Here is a tiny trained network, its code and every weight. The questions are about switching its units off for an input and a class, where a switched-off unit gives its printed mean instead of its output.

import numpy as np


def w(rows, s, z=0):
    codes = np.array(rows[::2]) - 128.0
    scale = np.full(codes.shape[1], s)
    scale[-1] = z or s
    return codes * scale


def f(y):
    return np.maximum(y, 0)


def log_softmax(a):
    a = a - a.max(-1, keepdims=True)
    return a - np.log(np.exp(a).sum(-1, keepdims=True))


def net(x, mask):
    res = np.array(x, float).reshape(1, 7) / 4 @ E
    y = f(res @ A[0][:, :-1].T + A[0][:, -1])
    res = res + np.where(mask, y, B[0][:, -1]) @ B[0][:, :-1]
    return log_softmax(res[-1] @ U[:, :-1].T + U[:, -1])


A, B = {}, {}
E = w([
[152,124,58,156,103,224,63,196,165],'x0',
[129,128,128,128,125,130,129,128,127],'x1',
[128,129,128,128,130,127,126,128,128],'x2',
[126,123,129,127,125,129,130,127,127],'x3',
[139,133,131,25,59,89,120,222,90],'x4',
[103,145,1,76,158,108,206,100,140],'x5',
[153,99,74,217,75,48,101,143,72],'x6',
],0.0068)
A[0] = w([
[130,124,187,148,120,136,102,143,107,139],'N0',
[134,126,128,155,140,146,138,100,127,36],'N1',
[132,122,227,158,109,140,103,148,112,116],'N2',
[132,135,140,138,141,121,117,137,128,60],'N3',
[132,136,88,192,103,57,113,151,112,61],'N4',
[133,122,166,139,114,130,110,138,120,127],'N5',
[125,130,30,88,143,114,174,100,121,100],'N6',
[126,125,183,112,141,49,160,92,115,63],'N7',
[130,127,84,107,134,128,150,115,117,106],'N8',
[126,123,138,130,128,104,138,126,131,71],'N9',
[134,130,114,151,115,106,134,137,125,80],'N10',
[135,125,136,65,96,91,124,175,115,35],'N11',
[121,127,134,95,107,108,125,161,126,46],'N12',
[130,135,124,100,115,121,119,152,124,45],'N13',
[129,140,193,32,173,220,152,109,160,4],'N14',
[125,120,142,49,91,79,130,208,108,56],'N15',
[130,134,167,116,141,77,154,100,103,36],'N16',
[126,118,121,144,116,99,119,135,134,72],'N17',
[136,122,48,158,109,248,80,200,134,12],'N18',
[130,122,199,154,113,135,100,148,115,127],'N19',
[121,131,128,195,152,154,136,66,146,55],'N20',
[137,120,110,99,116,133,111,175,131,88],'N21',
[134,127,154,151,135,130,119,129,132,124],'N22',
[125,126,190,100,133,36,167,68,114,75],'N23',
[131,127,128,157,140,145,136,97,129,44],'N24',
[125,118,120,192,155,161,139,53,145,25],'N25',
[129,128,191,157,115,128,110,151,126,119],'N26',
[127,124,111,124,141,129,144,127,124,88],'N27',
[139,119,95,193,106,37,106,154,101,46],'N28',
[129,121,124,149,134,149,134,109,131,64],'N29',
[125,129,38,94,139,111,168,104,126,103],'N30',
[131,124,106,180,137,87,120,130,131,28],'N31',
[125,118,129,156,146,146,146,107,126,24],'N32',
],0.013,0.0018)
B[0] = w([
[127,120,109,105,124,88,133,133,173,194],'N0',
[123,132,130,151,121,105,127,125,102,157],'N1',
[125,128,119,86,126,72,141,130,207,225],'N2',
[123,132,122,127,110,118,139,127,131,137],'N3',
[125,125,130,47,124,173,129,120,84,207],'N4',
[123,126,127,116,123,100,141,128,158,171],'N5',
[137,124,131,84,115,58,128,140,219,234],'N6',
[130,132,123,182,109,213,119,132,163,217],'N7',
[132,122,127,106,136,98,126,131,169,174],'N8',
[132,133,130,135,135,145,125,130,132,142],'N9',
[129,134,140,99,132,142,131,120,120,152],'N10',
[126,117,140,185,133,84,128,119,75,206],'N11',
[134,134,125,160,127,100,127,125,95,170],'N12',
[131,128,135,153,141,106,129,128,112,159],'N13',
[129,125,123,5,119,182,123,117,31,245],'N14',
[126,132,135,202,141,60,128,116,54,240],'N15',
[124,128,123,166,138,189,122,131,156,189],'N16',
[131,142,133,103,129,136,129,129,110,150],'N17',
[127,139,134,206,132,253,128,132,190,254],'N18',
[124,124,115,99,130,78,129,124,188,205],'N19',
[126,136,128,184,124,68,125,129,66,209],'N20',
[130,129,131,179,134,110,123,127,114,180],'N21',
[131,125,125,119,123,101,138,129,144,160],'N22',
[134,139,122,190,138,224,117,149,174,241],'N23',
[130,120,130,150,142,101,120,128,103,161],'N24',
[135,122,146,185,128,67,127,138,64,214],'N25',
[129,119,118,105,127,89,140,128,176,193],'N26',
[121,126,132,124,114,114,125,124,143,146],'N27',
[127,132,132,36,136,176,125,120,66,221],'N28',
[132,133,127,145,143,109,125,136,111,150],'N29',
[118,115,124,92,121,71,137,125,210,223],'N30',
[121,125,134,90,130,142,133,122,80,169],'N31',
[128,133,126,152,127,107,128,124,100,157],'N32',
],0.025,0.0086)
U = w([
[131,111,99,83,101,45,160,141,246,229],'0',
[142,162,128,224,134,255,100,157,182,50],'1',
[142,134,163,226,147,42,119,120,33,216],'2',
[130,138,136,1,119,189,120,102,45,2],'3',
],0.0066,0.00055)

Each question gives the input, the list of numbers given to net, and the class t.
The units are the neurons (one row each of A and B). Each row of codes is followed by its name. A weight is (code - 128) times the scale printed after its matrix; where a second scale follows, it is the last column's (A, B and U).
mask holds one flag per neuron, in row order. A switched-off neuron (its flag False) gives its mean, the last column of its row in B, instead of its output. The means were averaged over made-up inputs and are rounded, as every weight is.
A unit's drop is (log p(t) with every unit on - log p(t) with that unit switched off) / (log p(t) with every unit on - log p(t) with every unit switched off).
The circuit of an input: a set's keep is (log p(t) with only the set's units on - log p(t) with every unit switched off) / (log p(t) with every unit on - log p(t) with every unit switched off). Starting from the 12 units with the biggest drops (on a tie, the unit counted first), units are removed one at a time, each time the one whose removal leaves the highest keep (on an exact tie, the one counted first), for as long as the keep stays at least 0.8.
units of the circuit, in order: the units of the circuit, biggest drop first
top k neurons: the k neurons with the biggest drops, biggest first
drop when u is switched off: that unit's drop, to one decimal
input [-4,-4,0,7,-3,1,-8], class 3: units of the circuit, in order	[N14]
input [-7,-4,0,-4,-1,-8,8], class 0: top 4 neurons	[N2; N14; N19; N26]
input [-5,0,-2,5,7,1,-8], class 3: top 2 neurons	[N14; N25]
input [-4,-3,3,3,-5,4,1], class 2: top 4 neurons	[N18; N25; N20; N2]
input [-6,-8,5,5,2,3,-8], class 3: top 2 neurons	[N14; N18]
input [-1,-5,-8,-7,6,5,-4], class 2: top 4 neurons	[N15; N11; N2; N19]
input [0,6,-6,-4,6,3,6], class 2: top 2 neurons	[N15; N14]
input [-7,7,-3,-3,-1,-4,-8], class 3: top 2 neurons	[N14; N18]
input [5,5,6,-1,3,0,5], class 1: top 2 neurons	[N18; N14]
input [-2,-4,3,-3,-2,-8,-8], class 0: top 3 neurons	[N2; N19; N28]
input [5,-2,-4,-1,-7,3,3], class 2: top 3 neurons	[N25; N20; N23]
input [-2,0,4,-5,-8,-8,-6], class 0: top 3 neurons	[N2; N19; N15]
input [3,5,8,-1,2,-6,6], class 0: top 2 neurons	[N14; N2]
input [3,6,-6,-5,7,4,-6], class 2: units of the circuit, in order	[N15]
input [5,-4,3,4,2,1,-4], class 1: drop when N18 is switched off	3.0
input [7,2,1,-5,-2,2,-8], class 3: drop when N23 is switched off	1.1
input [-5,8,-7,8,-7,-7,4], class 0: drop when N0 is switched off	0.4
